Below are the code and all the weights of a small trained network. Each question names an input and a class and asks about switching units off, where a switched-off unit gives its printed mean instead of its output.

import numpy as np


def w(rows, s, z=0):
    codes = np.array(rows[::2]) - 128.0
    scale = np.full(codes.shape[1], s)
    scale[-1] = z or s
    return codes * scale


def norm(h):
    return h / np.sqrt((h * h).mean(-1, keepdims=True) + 1e-5)


def f(y):
    return np.maximum(y, 0)


def log_softmax(a):
    a = a - a.max(-1, keepdims=True)
    return a - np.log(np.exp(a).sum(-1, keepdims=True))


def net(x, mask):
    res = np.array(x, float).reshape(1, 8) / 4 @ E
    u = 0
    for l in range(2):
        y = f(norm(res) @ A[l][:, :-1].T + A[l][:, -1])
        res = res + np.where(mask[u : u + 9], y, B[l][:, -1]) @ B[l][:, :-1]
        u += 9
    return log_softmax(norm(res)[-1] @ U[:, :-1].T + U[:, -1])


A, B = {}, {}
E = w([
[151,150,26,154,118,68,188,139,91,179],'x0',
[134,147,177,74,126,67,197,59,118,141],'x1',
[134,120,128,1,63,121,78,193,26,141],'x2',
[112,130,119,84,237,112,166,137,146,41],'x3',
[105,91,46,150,205,177,180,149,153,104],'x4',
[53,162,129,103,144,85,164,107,81,152],'x5',
[204,113,96,119,114,125,118,127,160,87],'x6',
[91,174,167,146,161,83,89,177,184,106],'x7',
],0.0085)
A[0] = w([
[151,100,117,132,31,132,116,114,93,138,87],'L0N0',
[83,235,217,120,39,88,163,78,144,172,15],'L0N1',
[59,161,131,136,92,171,1,205,122,158,16],'L0N2',
[55,162,170,123,241,135,182,126,94,122,3],'L0N3',
[38,144,69,159,208,56,171,149,202,134,15],'L0N4',
[95,95,182,123,154,152,150,131,107,87,96],'L0N5',
[105,55,153,222,120,138,144,116,168,115,63],'L0N6',
[103,150,91,168,154,81,218,154,156,107,56],'L0N7',
[117,158,237,170,102,77,137,93,77,148,11],'L0N8',
],0.0081,0.0056)
B[0] = w([
[68,135,155,124,174,129,238,132,117,82,243],'L0N0',
[143,53,199,150,158,2,94,129,133,206,253],'L0N1',
[40,107,139,165,39,151,37,245,116,106,232],'L0N2',
[73,64,176,79,158,162,216,135,161,92,207],'L0N3',
[144,236,101,207,150,56,194,130,120,62,251],'L0N4',
[169,87,157,120,118,134,137,197,118,174,183],'L0N5',
[151,177,107,159,131,171,106,77,164,134,217],'L0N6',
[74,183,104,170,102,79,80,112,114,106,225],'L0N7',
[83,96,177,103,177,89,90,81,158,168,203],'L0N8',
],0.009,0.004)
A[1] = w([
[114,116,148,152,151,102,180,36,104,112,153],'L1N0',
[156,95,165,109,154,104,144,163,180,58,49],'L1N1',
[80,87,108,125,182,157,165,150,134,98,112],'L1N2',
[122,123,37,89,27,143,152,110,57,170,65],'L1N3',
[126,123,188,90,116,49,80,42,104,254,86],'L1N4',
[209,115,114,228,147,250,80,65,174,167,2],'L1N5',
[167,80,130,99,119,115,39,102,159,78,117],'L1N6',
[243,127,181,18,120,118,77,160,113,94,3],'L1N7',
[145,117,62,146,90,135,201,121,3,174,27],'L1N8',
],0.0093,0.0042)
B[1] = w([
[124,118,118,90,118,137,28,229,137,124,240],'L1N0',
[135,149,144,89,127,134,144,58,34,124,177],'L1N1',
[75,149,168,66,121,120,99,124,146,163,180],'L1N2',
[160,59,28,117,164,169,150,150,58,254,197],'L1N3',
[128,36,171,179,103,26,135,70,183,174,254],'L1N4',
[152,154,213,134,68,200,146,94,237,205,212],'L1N5',
[178,145,70,136,73,111,176,127,34,91,181],'L1N6',
[200,145,108,164,84,108,105,100,128,33,185],'L1N7',
[136,111,51,108,229,168,168,40,120,205,208],'L1N8',
],0.0094,0.0071)
U = w([
[112,64,221,138,95,8,120,76,124,173,253],'0',
[160,160,168,169,90,218,132,91,226,146,188],'1',
[159,64,51,88,148,166,179,95,74,217,54],'2',
[77,107,142,138,37,181,43,250,74,123,134],'3',
[60,124,196,17,200,167,194,129,111,75,13],'4',
[218,141,135,90,74,134,135,101,77,16,102],'5',
[83,232,76,194,200,74,165,116,144,71,168],'6',
],0.018,0.0022)

Each question gives the input, the list of numbers given to net, and the class t.
The units are the neurons (one row each of A and B). Each row of codes is followed by its name. A weight is (code - 128) times the scale printed after its matrix; where a second scale follows, it is the last column's (A, B and U).
mask holds one flag per neuron, layer by layer. A switched-off neuron (its flag False) gives its mean, the last column of its row in B, instead of its output. The means were averaged over made-up inputs and are rounded, as every weight is.
A unit's drop is (log p(t) with every unit on - log p(t) with that unit switched off) / (log p(t) with every unit on - log p(t) with every unit switched off).
The circuit of an input: a set's keep is (log p(t) with only the set's units on - log p(t) with every unit switched off) / (log p(t) with every unit on - log p(t) with every unit switched off). Starting from the 12 units with the biggest drops (on a tie, the unit counted first), units are removed one at a time, each time the one whose removal leaves the highest keep (on an exact tie, the one counted first), for as long as the keep stays at least 0.8.
units of the circuit, in order: the units of the circuit, biggest drop first
k most important neurons: the k neurons with the biggest drops, biggest first
top k neurons in layer l: the k neurons of layer l with the biggest drops, biggest first
drop when u is switched off: that unit's drop, to one decimal
input [-5,-6,-1,1,-5,1,-7,-8], class 3: units of the circuit, in order	[L0N2]
input [5,4,6,7,0,-2,1,4], class 5: 2 most important neurons	[L1N7; L0N0]
input [3,1,2,8,7,8,4,-8], class 4: 3 most important neurons	[L0N3; L1N2; L1N4]
input [-6,-7,-7,5,1,7,-1,-7], class 4: top 3 neurons in layer 1	[L1N2; L1N4; L1N7]
input [4,-1,-2,8,6,4,4,-8], class 6: 2 most important neurons	[L0N4; L0N7]
input [-6,7,-7,1,3,-2,-4,5], class 4: 2 most important neurons	[L0N3; L1N4]
input [-2,-2,0,-6,8,7,-8,3], class 6: top 2 neurons in layer 0	[L0N4; L0N1]
input [4,2,4,5,-2,-6,-2,-2], class 2: 2 most important neurons	[L1N3; L1N8]
input [-6,-5,-3,-7,-2,4,-4,0], class 3: 2 most important neurons	[L0N2; L1N8]
input [3,-8,-8,-3,-3,7,-2,-6], class 1: units of the circuit, in order	[L1N5; L0N6]
input [2,8,1,5,3,0,-4,4], class 4: 2 most important neurons	[L0N3; L1N2]
input [-5,2,8,-6,7,5,-7,-3], class 2: 3 most important neurons	[L1N3; L1N8; L1N0]
input [-3,6,5,-3,1,5,3,-8], class 2: top 2 neurons in layer 1	[L1N3; L1N8]
input [5,-6,-6,-8,-7,8,6,-8], class 2: 2 most important neurons	[L1N8; L1N3]
input [2,6,6,0,-3,6,2,-8], class 2: 2 most important neurons	[L1N3; L1N8]
input [1,7,8,5,-6,-8,2,3], class 5: units of the circuit, in order	[L1N7]
input [-3,5,4,-1,-1,-3,2,-4], class 5: 3 most important neurons	[L1N7; L0N1; L0N8]
input [-8,-4,1,8,-6,-6,-8,-4], class 3: 3 most important neurons	[L0N2; L0N4; L1N8]
input [2,6,-1,5,0,8,7,-5], class 4: top 2 neurons in layer 0	[L0N3; L0N1]
input [-4,7,7,6,-2,3,7,-5], class 5: drop when L1N7 is switched off	0.2
input [7,0,2,-4,8,0,2,6], class 6: drop when L0N4 is switched off	0.4
input [-5,-4,-1,2,5,3,-4,-8], class 4: drop when L1N2 is switched off	0.1
input [-6,1,3,5,-5,-6,-1,-5], class 5: drop when L0N8 is switched off	0.0
